A =
array([[ 0.19, -1.26, -0.15, -4.36, -1.00,  0.78,  0.09,  1.02,  0.44,
         0.19],
       [-0.29, -1.40,  0.22,  1.25,  0.08, -0.35, -0.69, -0.23, -0.36,
         0.14],
       [-0.53, -7.46, -0.60, -0.67,  0.59, -0.62,  1.34,  0.54,  0.36,
        -0.09],
       [ 0.27, -1.11, -0.59,  0.70,  0.10,  0.34, -1.51,  0.52, -1.21,
         0.08]])
The entry just left of -1.51 -> 0.34
Find the minimum.
Answer: -7.46
The second smallest entry: -4.36
The entry just right of -1.26: -0.15
Find the entry just left of -0.59.
Answer: -1.11
Find the entry just right of the largest entry.
Answer: 0.54
The entry just left of the largest entry -> -0.62
The entry just right of -1.11 -> -0.59
Find the entry just left of -1.40.
Answer: -0.29
Find the entry just right of -7.46.
Answer: -0.60
Find the entry just right of 0.09.
Answer: 1.02
The entry just left of -0.36 is -0.23

arr =
[[-1.78  7.15  5.02  7.46 -3.20  6.87  7.49  5.71]
 [ 4.86 -2.43 -1.28 -2.93  5.59 -2.19 -2.91 -1.02]
 [ 0.71  2.11  4.94  2.79  0.40  2.71  2.46  2.81]
 [-0.67  4.51  5.08  5.06 -1.57  4.75  4.87  4.27]]
Read off the bottom-left entry.
-0.67
The entry directly below the largest entry: -2.91
The entry just left of 6.87 -> -3.20
Read off the largest entry.
7.49
The entry directly below 5.59: 0.40
The first entry in the row that holds the smallest entry -> -1.78
The last entry, reading row by row: 4.27
Read off the smallest entry in the last row.
-1.57
The last entry of the smallest entry's row -> 5.71
Read off the 5th entry from the end, reading row by row.
5.06
The entry directly above 5.06 -> 2.79
The entry just right of -1.57 -> 4.75
The entry directly above 5.08: 4.94
The entry just right of 0.71 -> 2.11
Read off the entry directly below the smallest entry.
5.59
The third largest entry: 7.15
Read off the entry just left of the largest entry.
6.87
The 2nd largest entry -> 7.46
Read off the third entry in reading order.
5.02
The entry directly above 4.75 -> 2.71
The entry directly below 7.15 is -2.43
The entry just right of 5.59: -2.19

Questions about the matrix below.
1) Find the entry just right of 4.378.
2) Find the entry just left of the largest entry.
3) Find the largest entry.
4) Find the entry just right of -5.810.
5) Find the entry just right of the largest entry.
[[ -4.513   2.570   5.954  -4.203   6.181   7.257  -3.855  -1.425  -3.496
   -5.514   1.535   4.953  -3.260   2.556   1.570]
 [ -7.555   1.375   1.550 -10.249   0.164   0.692   2.759  -7.807   3.452
  -12.611  -3.538  -5.299   3.206  -2.077  -6.257]
 [-11.708   4.387  -3.224 -16.010  -6.789   0.931   6.790  -4.354  -0.802
  -17.441   3.578  -3.569  -0.925  -3.143  -0.628]
 [  1.079  -5.323  -1.239   4.147   0.798  -1.340 -10.312   0.583  -8.154
    5.259  -2.779   2.300  -7.846  -0.982   0.126]
 [ -2.706 -10.190 -12.886  -4.080 -13.337 -16.488  -0.605  -9.225   1.403
   -3.642 -12.258 -16.606   0.910 -10.837 -13.285]
 [ -4.773   2.203  -1.384  -3.413  -1.899   5.804  -5.825   6.474 -14.007
   -1.869   9.526  10.110 -13.374   1.517  10.698]
 [ -0.038  -3.956   4.897   1.365   6.988   0.214  -6.849  -6.676   1.604
   -0.240  -8.921  -2.665   1.529  -0.277  -7.729]
 [ -1.229  -1.100   6.807   0.204   8.524   4.378  -6.713  -4.109  -0.772
   -1.346  -4.533   1.817  -0.669   1.811  -3.391]
 [ -3.853  -3.151   0.064  -4.996   0.150  -3.449  -1.005  -8.742   3.629
   -6.778  -8.415  -7.793   3.331  -3.473  -9.565]
 [  0.910  -8.713   3.599   0.772   6.052  -7.975  -3.926 -16.395  12.365
   -2.535 -21.104 -15.529  11.668  -4.707 -21.279]
 [ -3.150  -2.821  -0.121  -3.313   0.231  -1.890  -3.090  -5.511  -0.237
   -4.280  -5.449  -4.016  -0.329  -2.402  -5.671]
 [  5.462 -14.330  -7.309   9.112  -3.841 -13.651 -12.210  -5.654  -2.911
   10.545 -15.115  -9.651  -3.045  -6.933 -11.409]
 [ -1.696   2.086  15.606  -0.722  17.844  10.502  -5.810  -7.640   5.127
   -4.552  -6.610   3.025   5.123   5.343  -6.112]
 [  5.376  -7.790   3.847  10.461   8.139  -0.304 -15.192  -1.255  -5.719
   10.952  -8.144   2.734  -5.427   0.854  -3.377]]
1) -6.713
2) -0.722
3) 17.844
4) -7.640
5) 10.502
